Below is a small trained network, with its code and all its weights. Each question gives an input and a class and asks what happens when units are switched off, that is, made to give their printed mean instead of their output.

import numpy as np


def w(rows, s, z=0):
    codes = np.array(rows[::2]) - 128.0
    scale = np.full(codes.shape[1], s)
    scale[-1] = z or s
    return codes * scale


def norm(h):
    return h / np.sqrt((h * h).mean(-1, keepdims=True) + 1e-5)


def f(y):
    return y / 2 * (1 + np.tanh(0.7978845608 * (y + 0.044715 * y**3)))


def log_softmax(a):
    a = a - a.max(-1, keepdims=True)
    return a - np.log(np.exp(a).sum(-1, keepdims=True))


def net(x, mask):
    res = np.array(x, float).reshape(1, 4) / 4 @ E
    u = 0
    for l in range(2):
        y = f(norm(res) @ A[l][:, :-1].T + A[l][:, -1])
        res = res + np.where(mask[u : u + 16], y, B[l][:, -1]) @ B[l][:, :-1]
        u += 16
    return log_softmax(norm(res)[-1] @ U[:, :-1].T + U[:, -1])


A, B = {}, {}
E = w([
[183,3,82,22,127],'x0',
[249,204,131,120,140],'x1',
[149,132,47,218,116],'x2',
[109,200,57,32,151],'x3',
],0.0049)
A[0] = w([
[99,133,142,154,128,76],'L0N1',
[78,148,162,168,120,36],'L0N2',
[135,131,138,71,137,27],'L0N3',
[97,17,113,94,129,4],'L0N4',
[147,41,192,138,117,95],'L0N5',
[65,140,63,148,118,61],'L0N6',
[73,145,167,172,135,44],'L0N7',
[67,148,173,172,123,42],'L0N8',
[138,146,77,151,120,25],'L0N9',
[179,144,130,148,136,21],'L0N10',
[115,128,137,142,133,148],'L0N11',
[131,130,142,50,126,28],'L0N12',
[131,84,135,128,129,115],'L0N13',
[90,38,118,132,119,2],'L0N14',
[138,120,148,139,121,90],'L0N15',
[124,117,142,8,128,29],'L0N16',
],0.019,0.0033)
B[0] = w([
[109,148,162,116,113,151],'L0N1',
[97,156,217,118,136,186],'L0N2',
[109,166,107,70,99,169],'L0N3',
[36,108,102,245,54,249],'L0N4',
[171,53,96,137,216,227],'L0N5',
[110,96,120,93,251,197],'L0N6',
[101,159,221,104,124,193],'L0N7',
[107,157,232,99,121,201],'L0N8',
[138,184,105,177,192,154],'L0N9',
[201,167,135,175,77,153],'L0N10',
[140,142,148,115,131,140],'L0N11',
[119,174,72,37,122,195],'L0N12',
[99,71,117,135,149,164],'L0N13',
[99,116,127,251,45,208],'L0N14',
[167,134,128,114,139,130],'L0N15',
[115,215,32,5,88,255],'L0N16',
],0.029,0.0086)
A[1] = w([
[124,105,131,149,85,63],'L1N1',
[109,43,105,168,76,87],'L1N2',
[192,38,147,104,142,4],'L1N3',
[108,123,142,109,77,63],'L1N4',
[140,109,141,122,156,85],'L1N5',
[88,85,126,180,80,6],'L1N6',
[122,108,130,159,76,32],'L1N7',
[206,23,157,91,138,62],'L1N8',
[135,126,135,121,82,74],'L1N9',
[132,128,134,119,77,97],'L1N10',
[121,111,248,79,112,84],'L1N11',
[130,123,220,90,117,14],'L1N12',
[161,130,120,15,44,37],'L1N13',
[94,95,133,191,71,28],'L1N14',
[181,128,117,154,111,36],'L1N15',
[174,54,146,125,154,52],'L1N16',
],0.017,0.0027)
B[1] = w([
[110,118,101,149,171,140],'L1N1',
[69,66,150,207,95,209],'L1N2',
[194,60,126,77,103,133],'L1N3',
[186,152,114,144,246,144],'L1N4',
[151,119,124,125,172,129],'L1N5',
[68,81,125,211,118,188],'L1N6',
[103,104,83,145,240,149],'L1N7',
[197,54,137,78,60,138],'L1N8',
[120,136,104,118,217,129],'L1N9',
[146,125,101,115,251,138],'L1N10',
[118,124,252,72,104,255],'L1N11',
[109,124,242,111,106,214],'L1N12',
[72,141,24,52,82,225],'L1N13',
[59,53,96,185,132,191],'L1N14',
[169,148,148,147,74,138],'L1N15',
[184,82,109,75,134,137],'L1N16',
],0.028,0.0081)
U = w([
[209,50,127,106,88,116],'0',
[110,151,251,90,121,179],'1',
[131,154,113,149,236,100],'2',
[142,118,128,128,136,2],'3',
[209,199,121,186,108,120],'4',
[69,49,101,217,111,167],'5',
[97,178,51,46,90,166],'6',
],0.018,0.0084)

Each question gives the input, the list of numbers given to net, and the class t.
The units are the neurons (one row each of A and B). Each row of codes is followed by its name. A weight is (code - 128) times the scale printed after its matrix; where a second scale follows, it is the last column's (A, B and U).
mask holds one flag per neuron, layer by layer. A switched-off neuron (its flag False) gives its mean, the last column of its row in B, instead of its output. The means were averaged over made-up inputs and are rounded, as every weight is.
A unit's drop is (log p(t) with every unit on - log p(t) with that unit switched off) / (log p(t) with every unit on - log p(t) with every unit switched off).
The circuit of an input: a set's keep is (log p(t) with only the set's units on - log p(t) with every unit switched off) / (log p(t) with every unit on - log p(t) with every unit switched off). Starting from the 12 units with the biggest drops (on a tie, the unit counted first), units are removed one at a time, each time the one whose removal leaves the highest keep (on an exact tie, the one counted first), for as long as the keep stays at least 0.8.
circuit, biggest first: the units of the circuit, biggest drop first
top k neurons: the k neurons with the biggest drops, biggest first
k most important neurons of layer l: the k neurons of layer l with the biggest drops, biggest first
drop when u is switched off: that unit's drop, to one decimal
input [4,-6,-6,4], class 6: top 2 neurons => L0N16, L0N12
input [-2,-7,0,-1], class 1: circuit, biggest first => L0N8
input [1,2,3,4], class 2: 2 most important neurons of layer 1 => L1N13, L1N11
input [-1,8,1,0], class 4: top 2 neurons => L0N4, L0N16
input [7,7,3,-4], class 0: 2 most important neurons of layer 0 => L0N4, L0N14
input [-5,8,-2,2], class 4: top 4 neurons => L0N4, L0N16, L0N14, L0N8
input [3,-2,-8,-1], class 6: 2 most important neurons of layer 0 => L0N16, L0N12
input [-4,7,6,-4], class 4: 2 most important neurons of layer 0 => L0N4, L0N16
input [0,2,7,1], class 4: top 2 neurons => L0N10, L0N5
input [4,4,3,-7], class 0: 2 most important neurons of layer 0 => L0N5, L0N4
input [1,3,6,7], class 2: 2 most important neurons of layer 0 => L0N16, L0N4
input [-2,-6,5,6], class 2: top 2 neurons => L0N6, L0N9
input [-5,6,1,5], class 4: top 2 neurons => L0N4, L0N16
input [-5,3,4,7], class 2: top neuron => L0N4
input [-5,5,2,7], class 4: 4 most important neurons of layer 0 => L0N4, L0N16, L0N14, L0N5
input [7,6,6,-8], class 0: 3 most important neurons of layer 0 => L0N5, L0N4, L0N14
input [7,0,-1,4], class 6: drop when L0N16 is switched off => 0.4
input [-1,8,7,-6], class 4: drop when L0N14 is switched off => 0.1
input [6,6,2,-6], class 0: drop when L0N4 is switched off => 0.1
input [-8,3,6,5], class 1: top neuron => L0N5
